Below is a small trained network, with its code and all its weights. Each question gives an input and a class and asks what happens when units are switched off, that is, made to give their printed mean instead of their output.

import numpy as np


def w(rows, s, z=0):
    codes = np.array(rows[::2]) - 128.0
    scale = np.full(codes.shape[1], s)
    scale[-1] = z or s
    return codes * scale


def norm(h):
    return h / np.sqrt((h * h).mean(-1, keepdims=True) + 1e-5)


def f(y):
    return np.maximum(y, 0)


def log_softmax(a):
    a = a - a.max(-1, keepdims=True)
    return a - np.log(np.exp(a).sum(-1, keepdims=True))


def net(x, mask):
    res = np.array(x, float).reshape(1, 2) / 4 @ E
    u = 0
    for l in range(2):
        y = f(norm(res) @ A[l][:, :-1].T + A[l][:, -1])
        res = res + np.where(mask[u : u + 6], y, B[l][:, -1]) @ B[l][:, :-1]
        u += 6
    return log_softmax(norm(res)[-1] @ U[:, :-1].T + U[:, -1])


A, B = {}, {}
E = w([
[112,126,125,127,124,128,116,2],'x0',
[39,126,135,131,128,129,128,137],'x1',
],0.0024)
A[0] = w([
[2,129,131,131,127,129,117,53,19],'0.n1',
[111,136,127,130,136,127,134,177,52],'0.n2',
[116,112,117,132,116,133,111,162,33],'0.n3',
[119,130,132,127,127,130,116,83,17],'0.n4',
[122,142,111,122,107,120,136,123,56],'0.n5',
[172,122,126,127,128,131,131,55,1],'0.n6',
],0.0095,0.00082)
B[0] = w([
[88,44,61,86,128,142,254,121,254],'0.n1',
[109,114,162,104,140,133,98,154,182],'0.n2',
[131,136,160,131,103,124,130,166,160],'0.n3',
[177,115,207,128,122,152,82,149,172],'0.n4',
[122,109,104,142,158,150,100,126,132],'0.n5',
[122,191,128,180,125,120,76,92,202],'0.n6',
],0.0096,0.0089)
A[1] = w([
[166,93,199,129,155,161,68,208,91],'1.n1',
[86,179,187,111,108,97,73,239,84],'1.n2',
[136,117,168,109,98,86,141,80,222],'1.n3',
[127,182,162,202,100,131,99,61,69],'1.n4',
[139,154,104,194,128,159,116,2,80],'1.n5',
[169,251,132,184,133,85,15,104,2],'1.n6',
],0.0082,0.00081)
B[1] = w([
[183,104,105,112,194,167,89,117,237],'1.n1',
[234,108,106,100,191,128,57,116,254],'1.n2',
[75,191,106,153,155,158,115,170,144],'1.n3',
[87,84,83,122,125,149,217,64,196],'1.n4',
[175,171,151,104,113,59,78,172,205],'1.n5',
[137,78,255,244,44,215,136,138,220],'1.n6',
],0.0095,0.0089)
U = w([
[57,213,116,148,146,138,123,172,44],'0',
[135,224,113,115,92,23,132,112,120],'1',
[215,110,120,100,203,146,66,139,203],'2',
[89,135,147,108,136,118,128,162,2],'3',
[67,68,74,92,127,135,255,110,193],'4',
[80,158,138,127,127,104,117,136,15],'5',
[141,129,225,223,60,167,131,114,195],'6',
],0.011,0.0043)

Each question gives the input, the list of numbers given to net, and the class t.
The units are the neurons (one row each of A and B). Each row of codes is followed by its name. A weight is (code - 128) times the scale printed after its matrix; where a second scale follows, it is the last column's (A, B and U).
mask holds one flag per neuron, layer by layer. A switched-off neuron (its flag False) gives its mean, the last column of its row in B, instead of its output. The means were averaged over made-up inputs and are rounded, as every weight is.
A unit's drop is (log p(t) with every unit on - log p(t) with that unit switched off) / (log p(t) with every unit on - log p(t) with every unit switched off).
The circuit of an input: a set's keep is (log p(t) with only the set's units on - log p(t) with every unit switched off) / (log p(t) with every unit on - log p(t) with every unit switched off). Starting from all 12 units, units are removed one at a time, each time the one whose removal leaves the highest keep (on an exact tie, the one counted first), for as long as the keep stays at least 0.8.
circuit, biggest first: the units of the circuit, biggest drop first
unit that matters most: the unit with the biggest drop
top k neurons: the k neurons with the biggest drops, biggest first
k most important neurons of layer l: the k neurons of layer l with the biggest drops, biggest first
drop of u: that unit's drop, to one decimal
input [2,-8], class 6: circuit, biggest first	(0.n1; 1.n6)
input [0,-2], class 6: unit that matters most	0.n1
input [7,-3], class 1: top 4 neurons	(0.n6; 1.n5; 0.n1; 1.n6)
input [0,-1], class 6: top 2 neurons	(0.n1; 1.n6)
input [6,-4], class 6: top 2 neurons	(0.n6; 1.n6)
input [4,0], class 4: 2 most important neurons of layer 1	(1.n2; 1.n6)
input [8,-2], class 1: top 2 neurons	(0.n6; 1.n5)
input [8,0], class 4: top 2 neurons	(0.n1; 1.n2)
input [7,-5], class 6: top 2 neurons	(0.n6; 1.n6)
input [1,-8], class 6: top 2 neurons	(0.n1; 1.n6)
input [4,-1], class 1: drop of 1.n1	0.2
input [-1,6], class 4: drop of 1.n6	0.0
input [1,-4], class 6: drop of 0.n1	2.3
input [-2,-7], class 6: top neuron	(0.n1)
input [3,-1], class 1: 3 most important neurons of layer 1	(1.n5; 1.n6; 1.n2)
